Here is a tiny trained network, its code and every weight. The questions are about switching its units off for an input and a target symbol, where a switched-off unit gives its printed mean instead of its output.

import numpy as np


def w(rows, s, z=0):
    codes = np.array(rows[::2]) - 128.0
    scale = np.full(codes.shape[1], s)
    scale[-1] = z or s
    return codes * scale


def f(y):
    return y / 2 * (1 + np.tanh(0.7978845608 * (y + 0.044715 * y**3)))


def softmax(a):
    e = np.exp(a - a.max(-1, keepdims=True))
    return e / e.sum(-1, keepdims=True)


def log_softmax(a):
    a = a - a.max(-1, keepdims=True)
    return a - np.log(np.exp(a).sum(-1, keepdims=True))


def net(x, mask):
    ids = ['αβγδεμψω'.index(c) for c in x.split()]
    T = len(ids)
    res = E[ids] + P[:T]
    r = res
    for j in range(2):
        rows = slice(2 * j, 2 * j + 2)
        q, k, v = (r @ M[0][rows].T for M in (Q, K, V))
        z = softmax(np.where(np.tri(T) > 0, q @ k.T / 2**0.5, -1e9)) @ v
        o = O[0][rows]
        res = res + np.where(mask[j], z, o[:, -1]) @ o[:, :-1]
    y = f(res @ A[0][:, :-1].T + A[0][:, -1])
    res = res + np.where(mask[2:18], y, B[0][:, -1]) @ B[0][:, :-1]
    return log_softmax(res[-1] @ U[:, :-1].T + U[:, -1])


Q, K, V, O, A, B = {}, {}, {}, {}, {}, {}
E = w([
[104,115,41,149,132],'α',
[138,124,108,153,85],'β',
[8,143,60,150,175],'γ',
[85,166,88,115,138],'δ',
[100,118,151,232,91],'ε',
[26,193,149,146,143],'μ',
[155,218,170,144,64],'ψ',
[107,101,230,89,18],'ω',
],0.015)
P = w([
[142,80,78,10,125],'0',
[108,135,184,206,113],'1',
[109,142,186,210,112],'2',
[139,130,159,196,108],'3',
[125,138,155,187,108],'4',
[112,136,148,183,110],'5',
[112,135,155,180,94],'6',
[108,135,133,180,94],'7',
[111,131,123,172,88],'8',
[110,140,126,161,83],'9',
[106,133,115,152,65],'10',
[99,128,95,146,59],'11',
[99,146,103,151,60],'12',
[107,137,91,172,61],'13',
],0.011)
Q[0] = w([
[186,122,145,111,219],'h0',
[80,178,92,152,60],'h0',
[217,57,124,131,168],'h1',
[99,150,70,114,2],'h1',
],0.0089)
K[0] = w([
[94,119,191,236,113],'h0',
[109,83,123,8,117],'h0',
[109,144,176,171,227],'h1',
[79,134,115,2,114],'h1',
],0.0096)
V[0] = w([
[158,98,46,39,225],'h0',
[109,63,57,222,116],'h0',
[3,210,120,159,190],'h1',
[229,225,78,133,148],'h1',
],0.013)
O[0] = w([
[204,136,67,28,159,146],'h0',
[203,72,171,225,229,3],'h0',
[56,247,183,96,194,28],'h1',
[204,217,53,229,128,100],'h1',
],0.011,0.0062)
A[0] = w([
[92,198,170,123,96,60],'n0',
[123,195,94,181,119,111],'n1',
[127,143,46,45,107,58],'n2',
[140,125,132,96,104,156],'n3',
[201,88,189,85,254,113],'n4',
[106,181,187,69,143,254],'n5',
[235,75,107,143,117,223],'n6',
[141,37,112,161,145,33],'n7',
[179,57,134,111,162,132],'n8',
[135,53,73,148,96,118],'n9',
[29,100,39,150,187,107],'n10',
[184,152,140,135,90,123],'n11',
[184,110,108,51,171,117],'n12',
[138,195,114,116,148,53],'n13',
[48,108,157,106,95,114],'n14',
[145,155,156,170,152,214],'n15',
],0.0093,0.0065)
B[0] = w([
[155,55,139,159,145,212],'n0',
[175,146,144,88,208,215],'n1',
[152,152,193,180,172,222],'n2',
[119,115,97,134,142,191],'n3',
[159,224,254,146,108,157],'n4',
[74,104,72,171,104,200],'n5',
[103,114,90,168,148,220],'n6',
[97,159,186,80,141,150],'n7',
[111,92,148,165,169,164],'n8',
[129,171,159,192,144,234],'n9',
[178,112,173,128,58,159],'n10',
[101,94,147,149,141,187],'n11',
[139,101,128,32,52,172],'n12',
[192,129,77,111,99,140],'n13',
[185,191,104,133,175,255],'n14',
[147,179,78,152,97,155],'n15',
],0.0077,0.0095)
U = w([
[203,119,168,146,201,46],'α',
[137,4,59,172,195,188],'β',
[110,171,193,117,145,4],'γ',
[142,111,57,72,137,49],'δ',
[84,132,219,228,190,55],'ε',
[21,149,104,130,234,215],'μ',
[165,213,77,214,84,223],'ψ',
[56,32,187,114,29,123],'ω',
],0.0043,0.004)

Each question gives the input, a string of symbols that net reads in full, and the target symbol t.
The units are the heads (2 rows each of Q, K, V and O) and the neurons (one row each of A and B). Each row of codes is followed by its name. A weight is (code - 128) times the scale printed after its matrix; where a second scale follows, it is the last column's (O, A, B and U).
mask holds one flag per unit, heads first, then neurons. A switched-off unit (its flag False) gives its mean, the last column of its rows in O or B, instead of its output. The means were averaged over made-up inputs and are rounded, as every weight is.
A unit's drop is (log p(t) with every unit on - log p(t) with that unit switched off) / (log p(t) with every unit on - log p(t) with every unit switched off).
The circuit of an input: a set's keep is (log p(t) with only the set's units on - log p(t) with every unit switched off) / (log p(t) with every unit on - log p(t) with every unit switched off). Starting from the 12 units with the biggest drops (on a tie, the unit counted first), units are removed one at a time, each time the one whose removal leaves the highest keep (on an exact tie, the one counted first), for as long as the keep stays at least 0.8.
units of the circuit, in order: the units of the circuit, biggest drop first
top k neurons: the k neurons with the biggest drops, biggest first
heads that matter: for each layer, one digit per head in row order, 1 if its drop is at least 0.15 and else 0, layers parted by /
input γ β μ, target γ: units of the circuit, in order => h0; n4; h1
input γ β α β, target γ: units of the circuit, in order => h0; h1; n4
input ε β ε ψ ψ ψ, target ε: heads that matter => 10
input β β α γ ψ ψ β β ψ ψ, target β: heads that matter => 11
input α ψ β ε, target α: heads that matter => 10
input α ψ ψ ψ α ψ β μ ε ω ε δ, target α: top neuron => n4
input β δ β, target β: heads that matter => 10
input μ β ψ α δ δ ω, target μ: top 2 neurons => n14; n5
input γ μ ε β β ψ ψ β ψ β β, target γ: units of the circuit, in order => h1; h0; n4
input β ω ψ ω, target β: top 2 neurons => n6; n8
input ω ω α ε β β α δ γ β β μ α, target ω: heads that matter => 01
input γ ψ μ β γ ψ, target γ: units of the circuit, in order => h0; h1; n4
input β ε ψ μ ω ψ ψ γ β ψ ε ε, target β: top 2 neurons => n6; n4
input ω ω ψ ψ ψ ε, target ω: units of the circuit, in order => h1
input δ ε α, target δ: top 3 neurons => n12; n9; n13
input α ψ α β ψ β α, target α: top 2 neurons => n4; n5
input δ ε μ μ ψ ε ψ α, target δ: top 2 neurons => n12; n9
input α ψ μ, target α: heads that matter => 10
input ε δ α α γ, target ε: heads that matter => 10
input ω ψ β ε ε ε δ ψ ψ ω μ, target ω: heads that matter => 01
input μ ψ ε ε β μ μ α γ ε, target μ: units of the circuit, in order => h1
input γ ψ ψ ψ μ ψ ψ μ ω, target γ: heads that matter => 11
